[[122 119 141 135 143 124 142 119 128 144 133 136 114 134 139 139]
 [144 131 123 128 134 138 104 129 143 126 132 133 128 132 119 126]
 [111 130 117 128 121 122 126 150 116 138 115 122 133 137 134 125]
 [121 119 140 137 144 124 140 119 128 145 134 129 114 133 138 140]]
->
[[122 141 143 142 128 133 114 139]
 [144 123 134 104 143 132 128 119]
 [111 117 121 126 116 115 133 134]
 [121 140 144 140 128 134 114 138]]

[[135 148 135 122 126 119 114 126]
 [104 116 137 137 128 138 137 144]
 [133 143 131 123 125 121 116 129]
 [136 110 114 130 133 134 142 115]]
->
[[135 135 126 114]
 [104 137 128 137]
 [133 131 125 116]
 [136 114 133 142]]

[[111 132 114 131 121 111 114 140 110 122]
 [113 127 133 136 122 116 136 139 114 112]
 [128 130 106 137 111 109 133 143 109 140]
 [111 130 145 138 117 142 136 132 147 131]
 [124 114 138 125 133 118 127 124 122 104]]
->
[[111 114 121 114 110]
 [113 133 122 136 114]
 [128 106 111 133 109]
 [111 145 117 136 147]
 [124 138 133 127 122]]

[[154 124 131 127 140 126 130]
 [147 120 137 119 147 118 156]
 [117 126 130 128 136 127 157]
 [154 115 140 112 152 110 155]
 [106 138 115 134 120 133 100]]
->
[[154 131 140 130]
 [147 137 147 156]
 [117 130 136 157]
 [154 140 152 155]
 [106 115 120 100]]

[[131 145 129 131 131]
 [132 150 128 136 134]
 [128 142 128 138 129]
 [128 131 132 132 134]
 [129 131 134 132 134]
 [129 142 131 129 135]
 [128 154 128 134 131]
 [128 143 128 138 131]
 [128 145 129 129 129]
 [129 136 131 129 131]]
->
[[131 129 131]
 [132 128 134]
 [128 128 129]
 [128 132 134]
 [129 134 134]
 [129 131 135]
 [128 128 131]
 [128 128 131]
 [128 129 129]
 [129 131 131]]

[[127 125 125 120 125 126 136 123 127]
 [120 124 129 133 126 126 129 131 125]
 [120 135 119 122 130 129 128 131 124]
 [126 136 130 128 123 132 131 125 135]
 [123 126 127 134 134 124 127 126 127]
 [117 130 103 117 130 140 136 113 149]
 [126 123 129 121 128 127 137 123 131]
 [132 135 116 129 128 132 136 134 134]
 [128 125 132 131 123 133 133 127 134]]
->
[[127 125 125 136 127]
 [120 129 126 129 125]
 [120 119 130 128 124]
 [126 130 123 131 135]
 [123 127 134 127 127]
 [117 103 130 136 149]
 [126 129 128 137 131]
 [132 116 128 136 134]
 [128 132 123 133 134]]

[[131 111 140 117 122 122 109 129 140 148]
 [134 129 127 128 124 132 130 132 124 127]
 [117 130 146 108 116 115 113 114 149 126]
 [129 128 130 131 138 126 122 131 131 124]
 [139 120 135 126 129 128 114 136 131 133]
 [149 106 132 128 132 132 107 146 129 151]
 [141 107 123 135 136 134 118 142 125 151]]
->
[[131 140 122 109 140]
 [134 127 124 130 124]
 [117 146 116 113 149]
 [129 130 138 122 131]
 [139 135 129 114 131]
 [149 132 132 107 129]
 [141 123 136 118 125]]

[[149 144 143 114 133]
 [157 135 130 141 138]
 [106 142 153 100 112]
 [114 100 108 148 135]]
->
[[149 143 133]
 [157 130 138]
 [106 153 112]
 [114 108 135]]
---
[[122 134 141 134 110 135 127 129 133 129 120 126]
 [136 138 139 114 106 139 112 101 135 107 138 113]
 [119 130 138 139 117 131 133 140 130 137 117 132]]
->
[[122 141 110 127 133 120]
 [136 139 106 112 135 138]
 [119 138 117 133 130 117]]

[[123 146 134 151 149 111 125 145 137 149 120 115 150 114]
 [119 136 138 129 132 134 124 136 136 129 134 130 130 143]]
->
[[123 134 149 125 137 120 150]
 [119 138 132 124 136 134 130]]

[[117 138 118 128 114 121 122 151]
 [140 122 140 129 140 137 135 110]
 [123 126 132 122 133 118 107 130]
 [117 132 123 125 123 115 109 143]
 [117 139 118 126 116 122 118 152]
 [125 124 133 125 135 116 108 126]]
->
[[117 118 114 122]
 [140 140 140 135]
 [123 132 133 107]
 [117 123 123 109]
 [117 118 116 118]
 [125 133 135 108]]

[[147 135  99]
 [134 128 151]
 [128 134 130]
 [122 130 131]
 [137 131 138]
 [138 141 131]
 [125 136 120]
 [145 142 104]
 [128 115 142]]
->
[[147  99]
 [134 151]
 [128 130]
 [122 131]
 [137 138]
 [138 131]
 [125 120]
 [145 104]
 [128 142]]

[[136 147]
 [102 147]
 [127 133]
 [142 123]
 [153 117]]
->
[[136]
 [102]
 [127]
 [142]
 [153]]

[[150 123 110 126 123 143 145]
 [102 123 146 106 126 109 134]
 [115 111 118 130 148 126 111]
 [125 114 149 129 144 103 119]
 [147 138 115 120 136 131 130]
 [154 127 142 122 121 133 133]
 [128 106 144 122 144 150 125]]
->
[[150 110 123 145]
 [102 146 126 134]
 [115 118 148 111]
 [125 149 144 119]
 [147 115 136 130]
 [154 142 121 133]
 [128 144 144 125]]

[[127 156 104 105]
 [148 129 129 129]
 [136 103 140 115]]
->
[[127 104]
 [148 129]
 [136 140]]
